Each row of numbers belongs to one of the objects below and depends on some of the facts about them. Some rows are named. Which object is each other row?

Facts:
sunir: is of sort; brafi: hangs directly under; zakli: belongs to class; rulo: refers to
[babres bedeskel bipo bodron bosteki botiflen bramum brimi brosten dabrol dazi dostel dretal dubi fisam flafo fledro fluru fugril gaba gefol gibru keban kenor kiden klasebrer kleti klozos koro kotum ladul lepos mekles parus patu penolir plabruk plaburam plokal ridrisi riple ruplan safom seso sesta sibri skitabru skiva stabru stadas staplos studes sufa tesku tinul toras totu trofon vafletri verum vidrul vumi zomogrel zoplir] sunir 171
[batras dafo daplibom dopler drero kebron kesam kife kleplem ledrem lugi mafli morol nuflu pilis puplagel rigridrel riskek riziplo zoplas] sunir 133
[batru befluk bofan bratu brutufa bukla dreru faklam flidro forem gagri gestol kalar katre kegrus kleflola klenek kleskan klimer meklas nafur pezil plobrer ritre seti sifluruk simu terego testik traflum tramis tribrum tukil valal vukabro] sunir 813
[begur brabres bredrik desul patrabon pegu pipas plofe reseflis ridol setris skogron stabril tidru tredis tubre] sunir 38
[bofu dedas deska florupo getul labem lasir lazel luri misku nobetos plikin stiklin stupi taflisuk trepin trisim trobek trula viba] sunir 467
[budros drekur fiplaklum fonom lidi loflin mume narem sesten skanun steklal stetram stogul vivodru] sunir 123
[droflak feplogo grifugra kapla klimefi mikil muzen plavistil sistas skastu sobrene stinim sudridim tefa vobak zagrum zufa] sunir 164
[babres dostel gagri plavistil ridol traflum valal zoplir] brafi plidupur
[batras dabrol stupi] brafi tranar
[batru mikil plobrer riskek studes tesku] brafi stupem
[bedeskel bramum florupo kleskan nuflu plikin puplagel skogron stadas stinim sufa] brafi tobu
[befluk drero fonom kebron koro lepos sudridim] brafi zufu
[begur dretal klenek patu penolir seti sifluruk skastu terego trepin] brafi noskol
[bipo dedas dubi flidro fugril kalar kenor klimer ladul totu] brafi paguk
[bodron fluru kiden muzen narem plabruk skanun stiklin viba] brafi teves
[bofan bredrik fiplaklum forem kegrus tribrum vumi] brafi duki
[bofu grifugra kesam riziplo seso sistas zufa] brafi gaplom
[bosteki brosten nobetos plaburam skitabru stabru trula verum] brafi fidro
[botiflen brimi budros faklam klimefi luri morol ritre tefa tramis] brafi teflor
[brabres misku parus pezil riple stabril taflisuk] brafi tuvon
[bratu kife mume plofe plokal sesten testik tidru] brafi timul
[brutufa gefol lasir ledrem pilis reseflis simu steklal] brafi skagel
[bukla feplogo fledro gibru kapla loflin safom vafletri vobak zoplas] brafi plidok
[dafo daplibom deska klozos meklas ruplan sesta tredis] brafi bafe
[dazi dopler kleplem lugi mekles ridrisi vidrul zomogrel] brafi semil
[desul setris staplos trisim trobek] brafi nustu
[drekur droflak gestol katre kotum labem nafur rigridrel] brafi todes
[dreru sibri stetram tinul toras] brafi mikim
[fisam gaba keban lidi pegu pipas sobrene stogul tubre vivodru] brafi kluzin
[flafo lazel patrabon tukil vukabro] brafi doba
[getul mafli skiva] brafi stobok
[klasebrer kleflola zagrum] brafi lepli
[kleti trofon] brafi kliklil
{babres batras batru bedeskel bodron bofu brabres bramum bredrik brimi brosten bukla dabrol daplibom drekur drero dreru droflak fiplaklum fonom forem gaba gagri getul kapla kebron kenor kife kleplem kleskan klimer klozos koro lazel lepos lidi loflin luri meklas mekles mikil misku muzen nafur nuflu parus patu penolir pilis pipas plaburam plavistil ridrisi riple ritre seso sesta sesten seti setris sibri sifluruk sistas skastu skiva skogron sobrene steklal stetram stinim stogul studes sudridim sufa tefa tidru tinul totu tramis trepin trisim tukil valal vidrul vumi zagrum zoplas zoplir} zakli 582
{befluk bofan botiflen bratu brutufa budros dafo dedas dopler flafo fluru fugril kalar keban kesam labem lugi mafli nobetos plabruk reseflis rigridrel riskek riziplo skitabru stabril staplos stiklin stupi toras trobek vafletri vobak zomogrel zufa} zakli 248
{begur dazi dostel dubi feplogo fisam fledro florupo gestol grifugra katre kegrus kiden klasebrer kleflola kleti kotum morol mume patrabon pegu pezil plikin plobrer plofe plokal puplagel ridol stabru stadas taflisuk terego tesku traflum tredis tribrum trofon viba vivodru vukabro} zakli 618
{bipo bosteki deska desul dretal faklam flidro gefol gibru klenek klimefi ladul lasir ledrem narem ruplan safom simu skanun testik trula tubre verum} zakli 82
befluk rulo kleplem
bodron rulo zoplir
bosteki rulo befluk
bramum rulo stiklin
bratu rulo seso
brimi rulo tribrum
brosten rulo forem
bukla rulo stadas
dabrol rulo terego trisim mekles
dafo rulo dabrol timul
daplibom rulo plikin
dedas rulo tefa mume
droflak rulo pilis kleplem patrabon
dubi rulo stobok
fisam rulo noskol
fledro rulo fluru
fluru rulo luri
forem rulo muzen plikin
fugril rulo pegu
gaba rulo traflum
kenor rulo terego
klasebrer rulo skanun
kleflola rulo dabrol
kliklil rulo bosteki trofon mikim
klimefi rulo lidi
klimer rulo tribrum dafo
kotum rulo pilis tribrum
labem rulo forem
lazel rulo dabrol
lepos rulo safom
lugi rulo trofon
mafli rulo plobrer luri fluru toras
meklas rulo riskek
mekles rulo fledro
mikim rulo befluk
morol rulo sesten
mume rulo stiklin vafletri
muzen rulo zoplir fledro
noskol rulo trula
patrabon rulo stadas
patu rulo tukil
pilis rulo dabrol sistas befluk
plikin rulo fledro
reseflis rulo lidi
ridrisi rulo muzen safom lidi
riskek rulo brimi trisim
ritre rulo plobrer vafletri
ruplan rulo zoplir
safom rulo plikin stadas
seso rulo klimefi
seti rulo lidi
simu rulo kleflola
sistas rulo fluru
skiva rulo paguk seso
stabril rulo paguk
stadas rulo luri trepin
stiklin rulo plobrer
stobok rulo trula mikim
stogul rulo trofon
stupem rulo pilis droflak befluk patu
stupi rulo ruplan mume
tefa rulo mume
teflor rulo labem
tidru rulo seti
timul rulo stadas
toras rulo luri
traflum rulo terego bramum dedas
tramis rulo zomogrel semil
trepin rulo mekles
tribrum rulo bramum dedas stadas
trisim rulo plobrer stiklin mume
trobek rulo lazel
trula rulo mekles staplos timul
tubre rulo sistas
tukil rulo trisim
valal rulo sistas mekles befluk
vidrul rulo safom
vumi rulo tukil brimi
zagrum rulo seti
zomogrel rulo dafo
zoplir rulo fluru
zufa rulo safom valal befluk

Some objects and their rows:
[-16  20   4   7  -2  13   0  12   5   8 -22 -10  11 -24  -6   3   3  -3
 -11   0  -9 -13  -4   6   4   6  10   9  18  -1  -6  -9  -8 -14   9  -4
   0  -2 -22  -1   7  -3 -12   7  -3  -9  -8  -3] : babres
[-10  20   4  10   2  -4   1   9   4   3 -14 -17   2 -31  -1   2  -5  -8
 -20   3  -2 -12 -11   2   6   9  14   0  22  -3  -9  -7  -5   0   7   0
  10 -20  -4  -7  18   5  -8   8   4 -11   0   3] : vidrul
[  2 -48   5   6   3 -17  19  17  -3   2  10  -4   0 -13  -6   6   1  -6
 -20  -2   6  -8 -18 -24   6   2  15 -33  13  -6   0 -15  14  32  13  -4
  42 -44   0  -3  29   5   1  10   9 -13  14  13] : patrabon
[ 25 -26   0  13  -3  10  -2 -15  -4   3   9   2 -28  25 -20   5  -9  -5
  -5   0  11  -6   5 -35  -1  -5   3  -3  -2 -10  15  -2  -3  15   1   5
  15 -14   5  -6  -1  -2 -23   4  24  -9   6  10] : toras
[ 11  -6  -1  23   2  17  -1  -9  -9   6   8 -16 -10  23 -19 -10 -36 -14
 -13 -11  -4  11  18 -12  -6 -27  17  36  23  -7   6   0 -23  16   2  17
  26   8  -1 -16   1  15  -9   4  31   2  24   1] : fledro
[ -7 -24   5   6  -3  11   3   8   3   8   1   2   7   4 -14   6   8  -4
  -6 -14 -16  -6  -1  -8   2 -12  -4  -3   6  -4   5 -15  -5   9   9  -1
   3  -8 -11   0   2  -7  -3  -1   5  -2  -5  -4] : dostel
[ -6 -36   8  -2   1   8  12   2  -4  10  -5   1  17  -1 -14   2   8  -6
  -3 -14  -5   3  -2  -1  -1 -11  11  -3  10  -2   6 -14  -3   7  14   0
   6  -6 -18   6   5 -11   3   5   4  -3  -6   1] : begur
[ 13   8   0  -5   8 -17  15  22  12  19   3 -21   5   2 -17 -18  37  -2
   7  -5  -2 -28  -9 -34 -10   4 -18 -31 -50  -7 -14   2   6  -6   8  -4
  -6  29   7  -1 -32   7  41  55 -20  10   4  -3] : lepli
[ -1   2  16  -2  16  -7 -19 -16  -7   4 -23 -48   6 -36   1 -15 -12  -7
   8  -1   4 -34  12   7   6   0  -8  -6  17   8   0   4 -18 -25  16   6
 -19 -33  31   2  16 -19 -46 -17 -28 -40   4   0] : trisim
[ 14 -46  17  -5  13  -5 -12 -13  -6   3  -1 -39  -3 -14  -9  -9   0  -2
  18 -15  -5 -27  16   5   3 -18  -3 -18  12   4  11  -3  -8   3  16   4
 -17 -36  29   6  12 -14 -29 -23 -22 -29  10   0] : mume
[-12 -34   9   2   5   4   2  -3  -8   9  -4  -4  21   3 -14  -5   2  -6
   1 -12  -2  -9   5 -15   1 -15 -15  -5   0   2  12 -11  -9  -7  14   5
   8 -13   2   3   4 -23 -15  -4  -5 -14  -4   0] : plobrer
[  3   1  14   0  22  26  12 -13  18  28 -25 -29   9 -46  -3  -2  -9 -18
  -1   2   7 -32  10  28   2   8  17   2  18   0  -7   0 -13 -17  21   1
 -33 -46  17   9  26 -16 -19  -2  -6 -39  11   6] : tefa
[-12  15   3  -1  -3   5   1  14   1   4 -28 -20   9 -26 -10   1  18   2
  -4   1  -7 -11  -3  27   1   4  20  10  22   0  -3  -6  -1 -10   8  -6
   0  -4 -29   4   9   0  -1   8  -5  -4  -4  -1] : stetram
[-16 -28   6   1   0   1   7   3  -8   8  -4   6  21   5 -15   0   8  -8
  -6 -12  -5  -1  -3 -12   1 -13 -10  -3   1  -1   9 -15  -5  -1  11   4
  15  -9 -10   1   4 -19  -3   3   4  -2  -9   1] : katre
[ 16 -30   1  -6  -3   6   1   0 -13   3   3  -1  -7   1 -19   9  29   6
   0  -9   0   0  -1   2   2  -5  11   5  -7  -5  14  -9   8   5   4  -2
  -4  -6 -12   3  -6 -12   4  -2   7   6  -8   2] : skanun
[  4 -31   4  -2  -6   0   0 -16  -9   4  -5  16  -1  24 -20   7  14  -4
   1  -4  10   0  -4 -30   0  -5 -11 -10 -13  -4  20 -10   0  -2   5   4
   6  -7  -4   3  -9 -27 -14   4  13  -2 -21   8] : bofan
[-16  19   4   7  -2  12   0  11   4   7 -21 -10  10 -24  -6   3   4  -2
 -12   0  -8 -12  -4   7   4   7   9   9  17  -1  -5  -9  -7 -14   9  -4
   1  -2 -21  -2   7  -3 -11   7  -3  -9  -8  -3] : koro
[-25  18  -5  11  -8  14 -25   3  33  12 -20 -13 -17  -8  -4 -15   8  11
  -5  14 -15 -12  -3  48  12  -9 -15  12   1   3  10 -19   6 -17   5 -12
  16   0  -9   6  29 -12  11  11   0 -25  -6  -2] : nuflu
[-15   7   7   2  -6 -10  -7   7 -16  -8 -18 -16  14 -22   1  -5  -4   8
  -6  -1   0   7  -6  -9   4   7  31  -1  29   4  -6 -13  -7 -15  13  -4
  20  28 -36  -1   1   1 -21   9 -14  -6 -18  -3] : pipas
[ 15 -31   3  -1  -8   7  -3 -13  -2   3  -2   9 -14  20 -20  11  17   0
   4  -6   2  -3  -2 -19   0  -5  -1 -10  -6  -6  16  -9   2   8   4  -2
  -6  -6  -8   5 -10 -15 -11   2  12  -2 -16   5] : kesam
[-16  20   3   7  -2  12   0  12   5   8 -22 -10  10 -23  -6   2   4  -2
 -12   0  -9 -13  -4   7   4   6   8   9  17  -1  -6  -9  -8 -14   9  -4
   0  -1 -21  -1   7  -3 -11   7  -3  -9  -7  -3] : sibri

Rows to name:
No name comes twice in this set of rows, the named rows included.
[ -7  21   7   4   4  -6  -1  -5   9   5 -14 -18   1 -33   3   1  -6 -12
 -17  -1  -3   5 -15  21   5   6  30   2  28   0 -12 -13  -7   3  11   1
  -6  -6  -3  -2  16   3   8  13   9  -7 -14   3] : droflak
[ 20 -38   7   0  -7  11   0 -16  -1   4   3  12 -15  17 -15  12   7   2
   3  -8   5   4  -1 -26   0  -1  17 -14   0  -6  13 -13   0   9   8  -3
  -7   6 -14   6 -11 -12 -14   4  11  -4 -20   5] : vobak
[-18  15   8   3   7 -15   4   3  -9   3 -20 -16  18 -32  -2  -3  -4 -13
 -17   3   7  -9 -12  -5   4   8   8  -2  19   2  -6  -6  -9 -11  11   6
  13 -22   1  -5  18 -10 -14   7   0 -11  -7   6] : klimer
[-20  42   5   2   6 -25  -9 -17  -6   2 -22 -18  13 -23  -1  -8  -7 -24
 -23  -3   0  19 -19  26   2  -6   8  20  22   4  -7  -9 -18  -3   3  17
  -2  -4  10  -8  11  -8  19  13  21   7 -24   4] : valal
[ 17  23   2  -7  13 -40   5   4  12  14   6 -30  -3  -4 -11 -20  31 -15
   0 -10  -2 -12 -22 -17  -8  -1 -15 -30 -43  -5 -18   0   2   8   4   7
 -17  21  34  -5 -27  10  59  56  -7  19  -6   1] : stupem
[ 21 -33   7  -3   1  -7 -13 -26 -10   0  -1  -9 -17  16 -17   2   6  -5
   8  -6   9 -12   3 -23   1  -9 -14 -15  -8  -3  19  -1  -4   5   4   8
  -7 -25  22   1  -5 -21 -26  -8   7 -14  -8   8] : stupi
[ 15 -19   2  -2   3 -14  -6 -12 -17  -1  10  -5 -12   0 -12   5  12  -8
 -13  -9   5   5 -11  -9   5  -6  -4   0  -8  -5  11  -8   2  14   1   8
   3 -23  19  -7   2 -13   7  -3  18   6  -8   7] : trula
[  0  38  -2  23   5  24  -3  -7  -1  10 -16 -28  -8  -5 -12 -14 -38 -12
 -15   5   3   1  18   8  -5  -9  25  48  30  -4  -3   6 -26 -10   3  13
  19  10  -9 -16   9  14 -18  12  23  -9  23   1] : zoplir
[ -8  22   4  10   3  -3  -1   7   3   4 -14 -19   1 -28  -2   1  -8  -9
 -18   3  -3 -11  -9   3   5   8  14   3  23  -3  -9  -6  -8  -1   7   1
   9 -18  -3  -7  17   5 -10   8   5 -12   2   3] : ridrisi
[-10  22   5   8   3   1  -3   4   4   5 -17 -19   3 -26  -3  -1  -4  -8
 -13   1  -5 -12  -6   7   5   5  10   5  20  -1  -8  -7  -9  -7   8   1
   1 -11  -3  -5  13   0 -10   6   0 -12  -3   1] : skiva

The same objects again, as new rows of numbers:
Named rows:
[ 29 -38 -29  18 -48  25  24  30  36  -4  -1  17 -12] : skanun
[ 10  22 -42  -1 -46   3  18  29  53 -25  29  23 -24] : stogul
[ 19  32 -32   6 -56  20  15  22  54  -1   5  22 -12] : batras
[ 17   3 -40  15 -54  -2  13  10  36  -5 -16  33   9] : rigridrel
[ 17   3 -40  15 -54   0  12  10  36  -5 -15  32   9] : riziplo
[ 19  30 -33   6 -59  16  17  22  53  -2   3  19 -17] : kebron
[ 32  30 -23 -23 -60   5  17  34  33  -9   3  27 -18] : tefa
[ 14  30 -32   5 -60   8  25  32  42  -3  10  17 -12] : sobrene
[  6   4 -35  18 -57 -12  13  16  30  -7  -7  29  12] : fugril
[ 10  -2 -31  17 -54   2   6  12  30  -4   1  22  16] : klasebrer
[ 20   5 -29  -6 -44 -12   2  12  26 -13 -10  23  12] : staplos
[ 16  -1 -31  17 -61   0   9  12  32  -5 -12  20  11] : ridol
[ 13  -2 -30  18 -63  -3  11  16  32  -9 -16  24  11] : begur
[ 19  34 -26   8 -61  12  15  22  50   2   6  14 -12] : setris
[ 65  -3 -64 -23  -6  24   1 -31  12  22  22 -40   6] : plikin
[ 21  25 -44   0 -49  14  33  32  37  -3  28  17 -12] : misku
[ 24  25 -36 -27 -37   1  24  37  36 -26  17  14 -17] : trepin
[ 19  -9 -48   9 -46   5  26  20  20  -9  11  24  13] : taflisuk
[  1 -32 -15  10 -50  14  13  36  19  10   0   6 -11] : flidro
[ 17  31 -21 -36 -51   8   9  32  20   6  13  20 -18] : tukil
[  5  -1 -57   0 -71 -20  30  17  17   5 -15   1 -46] : tuvon

Rows to name:
No name comes twice in this set of rows, the named rows included.
[ 20  34 -26 -14 -46   3  14  28  46 -12  -4   1 -13] : bodron
[ 28  32 -25 -24 -44   3  14  29  40 -13   3   7 -15] : sistas
[ 11  30 -24 -28 -53   4   8  31  22   4  19  20 -21] : meklas
[ 32  -3 -40 -21 -46  -9  22  26  11 -19   1  43   8] : dedas
[ 17   0 -26   4 -48   3   3  14  28  -9  -5  23  19] : trofon
[ -4  29 -26 -18 -52  -2   9  34  29  -2  23  17 -22] : tramis
[ 22  34 -29 -16 -38   4  22  31  44 -14  -9  -8  -9] : muzen
[ 26   7 -29 -12 -43 -10   6  14  24 -11 -21  21  14] : toras
[  6  -4 -28   3 -52 -14   1  16  30 -23  -3  21   5] : fisam
[ 58  -6 -68  -1 -25  28   2 -34  11  36  45 -19   1] : florupo
[ 11   8 -35  19 -47  -9  11  10  38  -7 -18  12  16] : stabril
[ 21 -31  -5   3 -46   0  -4  27  42 -22  -9   4 -16] : tubre
[ 17  -1 -30  17 -65   1  16  17  30  -6 -21  25  13] : pegu
[ 34   6 -25 -15 -59  -6  15  22  15  -5 -31  38  13] : vafletri

